Below are the code and all the weights of a small trained network. Each question names an input and a class and asks about switching units off, where a switched-off unit gives its printed mean instead of its output.

import numpy as np


def w(rows, s, z=0):
    codes = np.array(rows[::2]) - 128.0
    scale = np.full(codes.shape[1], s)
    scale[-1] = z or s
    return codes * scale


def f(y):
    return np.maximum(y, 0)


def log_softmax(a):
    a = a - a.max(-1, keepdims=True)
    return a - np.log(np.exp(a).sum(-1, keepdims=True))


def net(x, mask):
    res = np.array(x, float).reshape(1, 7) / 4 @ E
    y = f(res @ A[0][:, :-1].T + A[0][:, -1])
    res = res + np.where(mask, y, B[0][:, -1]) @ B[0][:, :-1]
    return log_softmax(res[-1] @ U[:, :-1].T + U[:, -1])


A, B = {}, {}
E = w([
[37,246,191,186,219,81,136,239,190,140],'x0',
[116,160,14,55,145,177,243,193,75,242],'x1',
[128,137,133,144,115,150,137,126,125,121],'x2',
[142,126,147,119,133,167,125,144,123,120],'x3',
[122,119,129,127,149,166,122,135,116,109],'x4',
[5,164,197,48,52,104,99,136,1,138],'x5',
[137,136,128,116,140,132,114,128,126,131],'x6',
],0.01)
A[0] = w([
[148,181,157,182,246,119,178,153,210,123,151],'neuron 1',
[166,114,38,133,141,169,212,177,165,189,164],'neuron 2',
[240,37,130,195,115,105,63,57,191,54,255],'neuron 3',
[114,57,143,41,64,93,102,88,2,102,189],'neuron 4',
[90,205,94,81,129,130,210,198,38,180,127],'neuron 5',
[91,143,212,155,85,117,39,104,100,113,170],'neuron 6',
[45,194,193,118,153,76,142,198,131,148,113],'neuron 7',
[214,66,98,105,108,134,189,46,110,132,202],'neuron 8',
],0.0085,0.006)
B[0] = w([
[155,93,74,193,58,69,105,195,233,140,208],'neuron 1',
[237,92,58,62,147,102,126,171,137,160,206],'neuron 2',
[92,182,170,146,183,211,168,26,205,67,249],'neuron 3',
[56,181,85,127,56,188,100,75,80,108,225],'neuron 4',
[55,110,109,1,169,168,194,109,160,227,226],'neuron 5',
[62,211,153,136,123,24,101,158,71,43,202],'neuron 6',
[50,132,203,153,200,132,191,144,152,89,211],'neuron 7',
[198,113,71,47,173,153,145,27,69,154,207],'neuron 8',
],0.009,0.02)
U = w([
[94,152,169,119,240,173,211,61,164,131,252],'0',
[238,57,88,103,171,117,142,87,72,144,43],'1',
[145,122,156,255,132,91,82,150,203,86,253],'2',
[167,120,76,137,121,79,156,232,166,175,68],'3',
[106,189,120,157,22,123,79,79,64,71,40],'4',
[102,119,93,100,40,166,137,118,42,207,16],'5',
[86,162,212,159,161,33,131,189,66,80,84],'6',
],0.008,0.0014)

Each question gives the input, the list of numbers given to net, and the class t.
The units are the neurons (one row each of A and B). Each row of codes is followed by its name. A weight is (code - 128) times the scale printed after its matrix; where a second scale follows, it is the last column's (A, B and U).
mask holds one flag per neuron, in row order. A switched-off neuron (its flag False) gives its mean, the last column of its row in B, instead of its output. The means were averaged over made-up inputs and are rounded, as every weight is.
A unit's drop is (log p(t) with every unit on - log p(t) with that unit switched off) / (log p(t) with every unit on - log p(t) with every unit switched off).
The circuit of an input: a set's keep is (log p(t) with only the set's units on - log p(t) with every unit switched off) / (log p(t) with every unit on - log p(t) with every unit switched off). Starting from all 8 units, units are removed one at a time, each time the one whose removal leaves the highest keep (on an exact tie, the one counted first), for as long as the keep stays at least 0.8.
units of the circuit, in order: the units of the circuit, biggest drop first
most important unit: the unit with the biggest drop
top k neurons: the k neurons with the biggest drops, biggest first
drop when u is switched off: that unit's drop, to one decimal
input [-1,-4,6,-4,-2,7,-3], class 4: units of the circuit, in order	[neuron 4]
input [1,0,2,-6,-6,-1,5], class 2: units of the circuit, in order	[neuron 5; neuron 8]
input [-1,-7,-7,-3,-6,1,7], class 4: top 2 neurons	[neuron 5; neuron 6]
input [1,-5,4,-3,5,7,1], class 6: top 3 neurons	[neuron 6; neuron 7; neuron 8]
input [-6,2,-5,-4,3,0,2], class 1: top 2 neurons	[neuron 8; neuron 5]
input [-3,6,-1,5,-4,0,7], class 1: top 2 neurons	[neuron 2; neuron 8]
input [1,7,0,-1,-2,-7,-6], class 3: top 2 neurons	[neuron 1; neuron 3]
input [5,-8,0,1,-4,1,-7], class 6: top 2 neurons	[neuron 6; neuron 7]
input [7,1,7,1,-7,-3,7], class 3: top 2 neurons	[neuron 3; neuron 1]
input [1,-3,0,6,-5,-7,8], class 2: top 3 neurons	[neuron 1; neuron 5; neuron 7]
input [3,0,-2,7,3,-7,-5], class 2: top 2 neurons	[neuron 5; neuron 1]
input [4,0,-2,4,2,3,-3], class 6: top 2 neurons	[neuron 3; neuron 8]
input [-4,5,7,-6,1,1,-1], class 5: top 3 neurons	[neuron 4; neuron 3; neuron 5]
input [8,-8,-6,-8,-2,-5,-6], class 2: units of the circuit, in order	[neuron 1]
input [7,-2,4,-7,6,7,8], class 6: drop when neuron 6 is switched off	0.1
input [4,1,6,-7,8,-1,4], class 3: drop when neuron 3 is switched off	0.4
input [-1,3,-3,-8,3,-1,-8], class 1: drop when neuron 3 is switched off	0.2
input [4,-4,4,-4,4,-8,-2], class 2: drop when neuron 1 is switched off	0.4
input [-2,7,-4,6,7,1,8], class 5: top 2 neurons	[neuron 3; neuron 5]
input [-2,-4,-4,-5,-5,6,7], class 4: most important unit	neuron 4
